Below are the code and all the weights of a small trained network. Each question names an input and a class and asks about switching units off, where a switched-off unit gives its printed mean instead of its output.

import numpy as np


def w(rows, s, z=0):
    codes = np.array(rows[::2]) - 128.0
    scale = np.full(codes.shape[1], s)
    scale[-1] = z or s
    return codes * scale


def norm(h):
    return h / np.sqrt((h * h).mean(-1, keepdims=True) + 1e-5)


def f(y):
    return np.maximum(y, 0)


def log_softmax(a):
    a = a - a.max(-1, keepdims=True)
    return a - np.log(np.exp(a).sum(-1, keepdims=True))


def net(x, mask):
    res = np.array(x, float).reshape(1, 4) / 4 @ E
    u = 0
    for l in range(3):
        y = f(norm(res) @ A[l][:, :-1].T + A[l][:, -1])
        res = res + np.where(mask[u : u + 4], y, B[l][:, -1]) @ B[l][:, :-1]
        u += 4
    return log_softmax(norm(res)[-1] @ U[:, :-1].T + U[:, -1])


A, B = {}, {}
E = w([
[159,73,157,212,120,191,42,136,88,121,105],'x0',
[172,195,180,56,140,113,178,147,61,55,104],'x1',
[5,170,214,159,56,96,99,79,85,171,1],'x2',
[207,127,106,69,179,1,68,192,247,94,132],'x3',
],0.0099)
A[0] = w([
[81,162,219,166,4,154,127,30,148,186,100,32],'L0N0',
[200,55,78,103,146,138,142,161,91,176,182,216],'L0N1',
[126,164,144,95,158,114,222,150,166,179,178,101],'L0N2',
[227,84,163,167,121,254,104,123,65,143,112,2],'L0N3',
],0.008,0.0034)
B[0] = w([
[172,109,166,168,135,72,58,158,60,178,101,251],'L0N0',
[149,104,145,145,158,146,68,104,115,87,121,253],'L0N1',
[96,147,10,149,101,154,164,98,132,53,153,183],'L0N2',
[44,182,118,129,150,215,210,109,95,115,201,232],'L0N3',
],0.012,0.0076)
A[1] = w([
[209,40,89,193,142,166,96,174,222,199,208,254],'L1N0',
[18,162,173,155,31,105,130,30,109,253,81,147],'L1N1',
[124,179,103,163,184,194,249,160,115,180,197,113],'L1N2',
[54,63,111,85,118,241,183,15,13,148,126,177],'L1N3',
],0.0073,0.0036)
B[1] = w([
[123,105,229,140,202,128,156,92,148,175,209,217],'L1N0',
[140,104,223,194,30,106,24,141,62,238,59,222],'L1N1',
[76,204,91,22,112,166,52,2,143,24,182,197],'L1N2',
[101,105,187,110,120,209,106,104,94,89,90,251],'L1N3',
],0.0093,0.011)
A[2] = w([
[142,120,34,89,151,30,217,126,238,203,173,27],'L2N0',
[161,140,1,151,170,103,186,245,144,197,206,2],'L2N1',
[115,174,148,70,143,38,249,112,184,60,147,53],'L2N2',
[144,186,101,140,194,65,127,97,112,46,149,134],'L2N3',
],0.0076,0.0058)
B[2] = w([
[57,207,124,120,78,178,153,48,17,97,115,175],'L2N0',
[103,203,254,169,165,161,150,9,66,77,130,143],'L2N1',
[157,199,37,96,67,124,217,190,173,210,74,182],'L2N2',
[60,108,159,119,96,206,152,199,126,130,67,254],'L2N3',
],0.009,0.0046)
U = w([
[86,50,233,157,29,71,14,123,22,175,17,240],'0',
[218,18,189,211,215,38,27,114,255,205,222,42],'1',
[102,232,65,72,138,249,204,19,102,26,222,160],'2',
[128,217,64,63,37,31,219,236,169,181,27,1],'3',
],0.0096,0.0064)

Each question gives the input, the list of numbers given to net, and the class t.
The units are the neurons (one row each of A and B). Each row of codes is followed by its name. A weight is (code - 128) times the scale printed after its matrix; where a second scale follows, it is the last column's (A, B and U).
mask holds one flag per neuron, layer by layer. A switched-off neuron (its flag False) gives its mean, the last column of its row in B, instead of its output. The means were averaged over made-up inputs and are rounded, as every weight is.
A unit's drop is (log p(t) with every unit on - log p(t) with that unit switched off) / (log p(t) with every unit on - log p(t) with every unit switched off).
The circuit of an input: a set's keep is (log p(t) with only the set's units on - log p(t) with every unit switched off) / (log p(t) with every unit on - log p(t) with every unit switched off). Starting from all 12 units, units are removed one at a time, each time the one whose removal leaves the highest keep (on an exact tie, the one counted first), for as long as the keep stays at least 0.8.
units of the circuit, in order: the units of the circuit, biggest drop first
top k neurons: the k neurons with the biggest drops, biggest first
top k neurons in layer l: the k neurons of layer l with the biggest drops, biggest first
drop of u: that unit's drop, to one decimal
input [8,-2,-3,-5], class 2: units of the circuit, in order => L0N3
input [8,-6,-8,1], class 2: top 4 neurons => L0N3, L0N0, L1N1, L1N2
input [-7,5,2,4], class 3: top 2 neurons => L2N2, L0N3
input [0,1,2,6], class 3: top 2 neurons => L1N1, L0N0
input [4,0,-1,-4], class 2: top 2 neurons => L0N3, L1N2
input [-2,-1,-7,8], class 2: top 2 neurons in layer 1 => L1N1, L1N3
input [-4,6,1,1], class 3: top 2 neurons => L0N3, L2N2
input [6,5,-6,4], class 1: top 2 neurons in layer 0 => L0N1, L0N2
input [-8,2,1,-6], class 0: top 2 neurons => L1N1, L0N3
input [5,6,-4,3], class 2: top 2 neurons in layer 0 => L0N0, L0N3
input [-4,-3,-7,8], class 2: top 2 neurons => L2N0, L1N1
input [8,1,-6,-2], class 2: drop of L0N3 => 0.3
input [4,5,-1,1], class 2: drop of L0N2 => 0.0
input [2,2,-1,7], class 1: drop of L0N3 => 0.3
input [6,-3,-4,0], class 2: top neuron => L0N3
